Here is a tiny trained network, its code and every weight. The questions are about switching its units off for an input and a class, where a switched-off unit gives its printed mean instead of its output.

import numpy as np


def w(rows, s, z=0):
    codes = np.array(rows[::2]) - 128.0
    scale = np.full(codes.shape[1], s)
    scale[-1] = z or s
    return codes * scale


def f(y):
    return y / 2 * (1 + np.tanh(0.7978845608 * (y + 0.044715 * y**3)))


def log_softmax(a):
    a = a - a.max(-1, keepdims=True)
    return a - np.log(np.exp(a).sum(-1, keepdims=True))


def net(x, mask):
    res = np.array(x, float).reshape(1, 6) / 4 @ E
    y = f(res @ A[0][:, :-1].T + A[0][:, -1])
    res = res + np.where(mask, y, B[0][:, -1]) @ B[0][:, :-1]
    return log_softmax(res[-1] @ U[:, :-1].T + U[:, -1])


A, B = {}, {}
E = w([
[161,77,28,125,146,60,103,118,156],'x0',
[134,173,177,212,121,127,28,96,181],'x1',
[141,157,134,206,131,31,177,140,90],'x2',
[120,195,159,91,136,74,152,255,174],'x3',
[33,132,163,86,148,28,77,171,156],'x4',
[79,103,40,137,225,129,72,169,64],'x5',
],0.011)
A[0] = w([
[143,126,134,160,103,125,108,107,122,3],'neuron 1',
[144,121,131,112,134,124,132,109,156,56],'neuron 2',
[141,107,79,124,166,189,122,100,113,120],'neuron 3',
[89,159,132,118,126,128,66,131,212,162],'neuron 4',
[77,140,137,109,136,97,113,195,145,48],'neuron 5',
[138,104,48,202,179,27,117,120,92,155],'neuron 6',
[125,142,83,61,141,124,157,224,121,157],'neuron 7',
[156,149,115,89,135,97,148,188,132,129],'neuron 8',
[128,125,145,128,122,165,170,150,155,30],'neuron 9',
[122,154,158,121,141,114,21,148,221,123],'neuron 10',
[132,127,123,105,111,150,98,120,117,67],'neuron 11',
[162,109,104,54,191,111,185,236,142,109],'neuron 12',
[148,147,113,161,130,108,167,170,129,152],'neuron 13',
[137,149,156,131,125,111,110,102,108,70],'neuron 14',
[162,147,132,148,98,146,154,129,126,76],'neuron 15',
[132,154,146,120,185,87,118,141,121,130],'neuron 16',
[154,184,178,177,146,135,125,110,130,145],'neuron 17',
[129,49,75,57,124,81,151,106,160,122],'neuron 18',
[131,69,39,105,154,183,113,119,121,157],'neuron 19',
[122,126,65,85,172,158,125,78,117,111],'neuron 20',
[93,139,123,86,107,107,146,119,96,24],'neuron 21',
[129,118,173,139,124,124,149,156,123,65],'neuron 22',
[150,117,113,133,169,153,125,125,141,129],'neuron 23',
[249,151,132,126,95,139,180,88,155,110],'neuron 24',
[148,94,114,144,140,164,127,93,86,56],'neuron 25',
[142,137,164,98,139,153,112,138,153,25],'neuron 26',
[82,142,139,81,151,70,101,215,139,154],'neuron 27',
[96,137,131,103,112,115,150,136,133,73],'neuron 28',
[124,112,109,107,117,88,106,110,169,38],'neuron 29',
[245,120,119,152,62,143,168,94,164,148],'neuron 30',
],0.015,0.0057)
B[0] = w([
[99,136,153,139,139,103,147,137,123,147],'neuron 1',
[114,126,137,147,134,120,123,174,118,131],'neuron 2',
[132,153,108,59,117,165,91,131,97,199],'neuron 3',
[155,98,117,177,117,62,101,113,107,187],'neuron 4',
[108,175,101,129,167,187,161,131,153,179],'neuron 5',
[201,135,47,208,154,77,45,5,124,255],'neuron 6',
[83,154,101,203,173,124,153,59,170,216],'neuron 7',
[111,119,153,189,148,129,162,161,190,183],'neuron 8',
[127,132,109,142,146,112,112,118,131,148],'neuron 9',
[233,62,110,150,56,61,72,48,90,205],'neuron 10',
[146,134,140,133,137,114,99,146,109,139],'neuron 11',
[76,147,82,181,156,75,180,53,172,228],'neuron 12',
[131,96,138,144,110,141,150,138,151,173],'neuron 13',
[108,113,133,153,115,111,130,126,147,142],'neuron 14',
[100,149,113,150,130,90,124,89,108,163],'neuron 15',
[132,108,123,149,138,155,143,127,134,165],'neuron 16',
[98,102,156,139,130,52,164,136,139,186],'neuron 17',
[142,39,194,79,65,50,118,153,101,210],'neuron 18',
[85,152,131,49,118,163,111,119,52,229],'neuron 19',
[121,145,155,79,101,146,106,139,93,194],'neuron 20',
[105,100,157,133,129,98,146,125,109,145],'neuron 21',
[110,135,121,124,132,104,160,121,118,148],'neuron 22',
[122,151,136,93,107,131,135,124,112,150],'neuron 23',
[125,157,57,167,156,151,159,96,132,224],'neuron 24',
[165,144,120,120,135,176,105,189,109,185],'neuron 25',
[142,108,116,156,120,111,128,121,131,145],'neuron 26',
[84,196,131,161,210,175,201,112,180,220],'neuron 27',
[117,84,133,122,142,135,150,143,156,145],'neuron 28',
[142,123,138,86,117,87,124,137,105,152],'neuron 29',
[121,190,73,168,184,188,127,105,157,240],'neuron 30',
],0.012,0.02)
U = w([
[161,164,79,97,122,151,82,99,65,159],'0',
[162,124,91,232,148,64,150,90,184,177],'1',
[41,191,122,164,169,132,235,114,188,135],'2',
[173,134,187,37,97,200,127,254,110,2],'3',
[157,11,225,70,54,17,129,131,102,156],'4',
],0.0096,0.0035)

Each question gives the input, the list of numbers given to net, and the class t.
The units are the neurons (one row each of A and B). Each row of codes is followed by its name. A weight is (code - 128) times the scale printed after its matrix; where a second scale follows, it is the last column's (A, B and U).
mask holds one flag per neuron, in row order. A switched-off neuron (its flag False) gives its mean, the last column of its row in B, instead of its output. The means were averaged over made-up inputs and are rounded, as every weight is.
A unit's drop is (log p(t) with every unit on - log p(t) with that unit switched off) / (log p(t) with every unit on - log p(t) with every unit switched off).
The circuit of an input: a set's keep is (log p(t) with only the set's units on - log p(t) with every unit switched off) / (log p(t) with every unit on - log p(t) with every unit switched off). Starting from the 12 units with the biggest drops (on a tie, the unit counted first), units are removed one at a time, each time the one whose removal leaves the highest keep (on an exact tie, the one counted first), for as long as the keep stays at least 0.8.
circuit, biggest first: the units of the circuit, biggest drop first
k most important neurons: the k neurons with the biggest drops, biggest first
drop of u: that unit's drop, to one decimal
input [-3,-1,0,-1,-3,0], class 0: most important neuron => [neuron 27]
input [6,5,-3,-2,5,5], class 0: 3 most important neurons => [neuron 6; neuron 19; neuron 12]
input [5,-3,-3,0,3,-7], class 4: circuit, biggest first => [neuron 18; neuron 6]
input [-6,6,2,1,-7,-4], class 2: 2 most important neurons => [neuron 6; neuron 10]
input [0,-6,3,2,-4,0], class 2: 2 most important neurons => [neuron 10; neuron 6]
input [-7,6,-7,3,7,-8], class 4: 3 most important neurons => [neuron 10; neuron 30; neuron 6]
input [-2,-3,-5,-2,-4,-5], class 0: 2 most important neurons => [neuron 27; neuron 12]
input [8,-4,-7,4,-1,8], class 2: 2 most important neurons => [neuron 12; neuron 7]
input [-2,4,5,-6,0,-6], class 2: 2 most important neurons => [neuron 6; neuron 10]
input [7,-3,-5,6,-8,6], class 0: 3 most important neurons => [neuron 19; neuron 3; neuron 27]
input [6,-1,2,4,1,-8], class 2: 3 most important neurons => [neuron 6; neuron 30; neuron 10]
input [5,-1,1,2,-1,-8], class 2: 4 most important neurons => [neuron 6; neuron 10; neuron 30; neuron 4]
input [-2,-1,-6,-5,-3,-6], class 0: 2 most important neurons => [neuron 27; neuron 12]
input [5,-3,-2,-8,6,0], class 4: circuit, biggest first => [neuron 18]
input [-5,1,-5,-7,-1,7], class 3: drop of neuron 6 => 0.2
input [-1,-5,4,1,-7,-6], class 2: drop of neuron 6 => 0.4
input [-1,-5,-1,4,8,8], class 2: drop of neuron 27 => 0.2
